Here is a tiny trained network, its code and every weight. The questions are about switching its units off for an input and a class, where a switched-off unit gives its printed mean instead of its output.

import numpy as np


def w(rows, s, z=0):
    codes = np.array(rows[::2]) - 128.0
    scale = np.full(codes.shape[1], s)
    scale[-1] = z or s
    return codes * scale


def norm(h):
    return h / np.sqrt((h * h).mean(-1, keepdims=True) + 1e-5)


def f(y):
    return y / 2 * (1 + np.tanh(0.7978845608 * (y + 0.044715 * y**3)))


def log_softmax(a):
    a = a - a.max(-1, keepdims=True)
    return a - np.log(np.exp(a).sum(-1, keepdims=True))


def net(x, mask):
    res = np.array(x, float).reshape(1, 3) / 4 @ E
    u = 0
    for l in range(3):
        y = f(norm(res) @ A[l][:, :-1].T + A[l][:, -1])
        res = res + np.where(mask[u : u + 7], y, B[l][:, -1]) @ B[l][:, :-1]
        u += 7
    return log_softmax(norm(res)[-1] @ U[:, :-1].T + U[:, -1])


A, B = {}, {}
E = w([
[234,79,104,147,194,166,157,199],'x0',
[43,185,98,93,21,174,157,191],'x1',
[134,192,175,96,119,228,252,105],'x2',
],0.0027)
A[0] = w([
[78,90,132,120,106,63,72,80,78],'L0N1',
[184,72,107,254,176,57,80,42,6],'L0N2',
[195,196,202,78,135,168,125,65,88],'L0N3',
[65,196,250,46,117,152,176,80,94],'L0N4',
[33,186,225,133,117,131,115,37,118],'L0N5',
[186,154,206,150,187,147,154,47,85],'L0N6',
[69,150,68,109,40,110,67,191,91],'L0N7',
],0.0036,0.0016)
B[0] = w([
[129,187,40,140,169,115,141,104,188],'L0N1',
[112,81,179,49,222,188,71,133,245],'L0N2',
[40,89,179,164,33,65,116,110,168],'L0N3',
[171,216,153,46,154,151,166,2,252],'L0N4',
[232,207,91,58,69,141,163,184,249],'L0N5',
[61,50,123,130,54,81,146,131,196],'L0N6',
[91,35,105,71,55,101,224,127,233],'L0N7',
],0.0033,0.0022)
A[1] = w([
[74,200,162,100,96,230,128,138,45],'L1N1',
[168,119,175,181,251,137,49,113,83],'L1N2',
[61,123,75,118,111,69,73,186,95],'L1N3',
[217,163,120,174,187,211,227,195,206],'L1N4',
[89,174,25,73,125,67,55,164,111],'L1N5',
[73,238,123,87,89,126,97,139,189],'L1N6',
[86,99,145,137,110,37,160,22,254],'L1N7',
],0.0034,0.00088)
B[1] = w([
[175,128,163,128,216,154,127,76,199],'L1N1',
[161,78,171,51,2,133,129,169,250],'L1N2',
[83,101,168,140,155,158,148,111,181],'L1N3',
[90,155,73,191,137,57,37,129,241],'L1N4',
[67,88,142,202,207,159,155,134,227],'L1N5',
[215,97,158,105,158,131,205,62,246],'L1N6',
[213,149,81,186,172,192,112,173,239],'L1N7',
],0.0041,0.0016)
A[2] = w([
[146,37,162,88,123,181,134,132,149],'L2N1',
[177,82,189,38,139,87,43,170,108],'L2N2',
[66,141,90,135,3,91,210,160,119],'L2N3',
[200,215,119,160,200,114,96,75,104],'L2N4',
[153,165,77,141,185,219,184,172,122],'L2N5',
[65,251,123,197,127,122,181,111,3],'L2N6',
[93,73,100,150,176,132,75,229,192],'L2N7',
],0.0038,0.0017)
B[2] = w([
[110,36,122,114,158,123,52,144,197],'L2N1',
[122,149,186,38,133,105,88,180,224],'L2N2',
[157,86,164,138,111,130,129,234,187],'L2N3',
[76,108,152,122,46,180,151,230,169],'L2N4',
[73,116,176,162,114,63,5,106,162],'L2N5',
[94,94,196,40,121,163,3,130,159],'L2N6',
[167,221,147,78,125,125,161,37,254],'L2N7',
],0.0039,0.0026)
U = w([
[194,246,55,186,122,55,87,170,131],'0',
[200,56,190,1,194,84,22,135,144],'1',
[73,41,83,113,59,125,213,226,134],'2',
[140,136,115,134,139,149,118,127,9],'3',
[55,96,61,152,226,81,135,54,128],'4',
[59,178,204,165,73,189,34,177,118],'5',
[180,236,181,56,75,201,211,39,152],'6',
[194,57,177,236,153,152,154,91,115],'7',
],0.01,0.011)

Each question gives the input, the list of numbers given to net, and the class t.
The units are the neurons (one row each of A and B). Each row of codes is followed by its name. A weight is (code - 128) times the scale printed after its matrix; where a second scale follows, it is the last column's (A, B and U).
mask holds one flag per neuron, layer by layer. A switched-off neuron (its flag False) gives its mean, the last column of its row in B, instead of its output. The means were averaged over made-up inputs and are rounded, as every weight is.
A unit's drop is (log p(t) with every unit on - log p(t) with that unit switched off) / (log p(t) with every unit on - log p(t) with every unit switched off).
The circuit of an input: a set's keep is (log p(t) with only the set's units on - log p(t) with every unit switched off) / (log p(t) with every unit on - log p(t) with every unit switched off). Starting from the 12 units with the biggest drops (on a tie, the unit counted first), units are removed one at a time, each time the one whose removal leaves the highest keep (on an exact tie, the one counted first), for as long as the keep stays at least 0.8.
units of the circuit, in order: the units of the circuit, biggest drop first
unit that matters most: the unit with the biggest drop
top k neurons: the k neurons with the biggest drops, biggest first
drop when u is switched off: that unit's drop, to one decimal
input [-8,7,-5], class 2: top neuron => [L0N7]
input [-3,8,-1], class 2: top 3 neurons => [L0N7, L2N7, L2N3]
input [4,5,-7], class 4: units of the circuit, in order => [L1N2, L1N5]
input [1,-6,5], class 7: units of the circuit, in order => [L0N6, L0N3, L1N7, L2N2]
input [7,2,-2], class 0: units of the circuit, in order => [L1N4, L0N2]
input [4,5,6], class 5: units of the circuit, in order => [L1N4, L2N5]
input [-6,6,-7], class 2: units of the circuit, in order => [L0N7, L2N3]
input [0,3,0], class 2: top 3 neurons => [L0N7, L2N7, L0N2]
input [-6,-3,-6], class 4: units of the circuit, in order => [L0N1, L1N5]
input [8,5,-5], class 0: top 2 neurons => [L2N7, L0N2]
input [-8,0,-4], class 4: top 4 neurons => [L1N5, L2N7, L1N6, L1N2]
input [-8,-3,-5], class 4: top 2 neurons => [L1N5, L0N1]
input [-7,-5,-1], class 6: top 2 neurons => [L0N5, L0N1]
input [-2,3,-2], class 2: units of the circuit, in order => [L0N7]
input [4,3,-8], class 4: top 2 neurons => [L1N5, L0N7]
input [6,6,-1], class 0: top 2 neurons => [L1N4, L0N6]
input [8,-6,8], class 7: top 3 neurons => [L0N2, L0N5, L1N4]
input [-8,3,-3], class 6: top 3 neurons => [L1N6, L0N6, L0N5]
input [7,0,7], class 5: top 2 neurons => [L1N4, L2N6]
input [2,-3,4], class 7: unit that matters most => L0N6
input [3,0,6], class 5: drop when L2N7 is switched off => 0.1
input [-5,0,-6], class 4: drop when L2N6 is switched off => 0.0
input [7,2,3], class 0: drop when L1N4 is switched off => 0.2
